Below are the code and all the weights of a small trained network. Each question names an input and a class and asks about switching units off, where a switched-off unit gives its printed mean instead of its output.

import numpy as np


def w(rows, s, z=0):
    codes = np.array(rows[::2]) - 128.0
    scale = np.full(codes.shape[1], s)
    scale[-1] = z or s
    return codes * scale


def norm(h):
    return h / np.sqrt((h * h).mean(-1, keepdims=True) + 1e-5)


def f(y):
    return np.maximum(y, 0)


def log_softmax(a):
    a = a - a.max(-1, keepdims=True)
    return a - np.log(np.exp(a).sum(-1, keepdims=True))


def net(x, mask):
    res = np.array(x, float).reshape(1, 3) / 4 @ E
    u = 0
    for l in range(3):
        y = f(norm(res) @ A[l][:, :-1].T + A[l][:, -1])
        res = res + np.where(mask[u : u + 3], y, B[l][:, -1]) @ B[l][:, :-1]
        u += 3
    return log_softmax(norm(res)[-1] @ U[:, :-1].T + U[:, -1])


A, B = {}, {}
E = w([
[183,107,5,205],'x0',
[89,184,100,41],'x1',
[124,129,125,133],'x2',
],0.00032)
A[0] = w([
[109,207,72,82,140],'L0N0',
[149,217,6,109,9],'L0N1',
[137,108,58,131,152],'L0N2',
],0.002,0.0014)
B[0] = w([
[95,61,79,67,254],'L0N0',
[193,4,130,120,223],'L0N1',
[244,108,161,139,253],'L0N2',
],0.0021,0.00089)
A[1] = w([
[76,160,111,196,3],'L1N0',
[187,113,248,156,241],'L1N1',
[197,114,95,238,169],'L1N2',
],0.0017,0.00045)
B[1] = w([
[95,134,151,212,128],'L1N0',
[25,134,135,253,248],'L1N1',
[103,229,165,4,237],'L1N2',
],0.0014,0.0015)
A[2] = w([
[59,122,140,2,1],'L2N0',
[78,197,215,131,183],'L2N1',
[241,239,149,197,21],'L2N2',
],0.0018,0.00076)
B[2] = w([
[77,233,36,141,199],'L2N0',
[149,72,108,136,253],'L2N1',
[172,252,209,113,218],'L2N2',
],0.0027,0.0012)
U = w([
[26,23,235,254,209],'0',
[13,201,38,46,135],'1',
[229,252,238,153,200],'2',
[227,4,64,52,4],'3',
],0.007,0.00033)

Each question gives the input, the list of numbers given to net, and the class t.
The units are the neurons (one row each of A and B). Each row of codes is followed by its name. A weight is (code - 128) times the scale printed after its matrix; where a second scale follows, it is the last column's (A, B and U).
mask holds one flag per neuron, layer by layer. A switched-off neuron (its flag False) gives its mean, the last column of its row in B, instead of its output. The means were averaged over made-up inputs and are rounded, as every weight is.
A unit's drop is (log p(t) with every unit on - log p(t) with that unit switched off) / (log p(t) with every unit on - log p(t) with every unit switched off).
The circuit of an input: a set's keep is (log p(t) with only the set's units on - log p(t) with every unit switched off) / (log p(t) with every unit on - log p(t) with every unit switched off). Starting from all 9 units, units are removed one at a time, each time the one whose removal leaves the highest keep (on an exact tie, the one counted first), for as long as the keep stays at least 0.8.
units of the circuit, in order: the units of the circuit, biggest drop first
k most important neurons: the k neurons with the biggest drops, biggest first
top k neurons in layer l: the k neurons of layer l with the biggest drops, biggest first
drop when u is switched off: that unit's drop, to one decimal
input [1,8,-2], class 3: units of the circuit, in order : (L0N1)
input [-8,0,-3], class 0: units of the circuit, in order : (L1N2; L2N2)
input [8,-1,-7], class 2: units of the circuit, in order : (L0N0; L2N2; L1N2)
input [8,0,-8], class 2: units of the circuit, in order : (L0N0; L0N2; L2N2)
input [-7,0,1], class 0: top 2 neurons in layer 2 : (L2N1; L2N2)
input [0,-3,-7], class 0: top 2 neurons in layer 0 : (L0N0; L0N2)
input [3,-8,2], class 2: 2 most important neurons : (L1N2; L2N2)
input [2,7,5], class 3: 2 most important neurons : (L0N1; L1N2)
input [4,8,0], class 3: drop when L0N1 is switched off : 0.2
input [-8,-2,3], class 0: drop when L2N2 is switched off : 0.1
input [5,7,6], class 3: drop when L0N2 is switched off : 0.0
input [8,6,-5], class 3: drop when L0N1 is switched off : 0.1
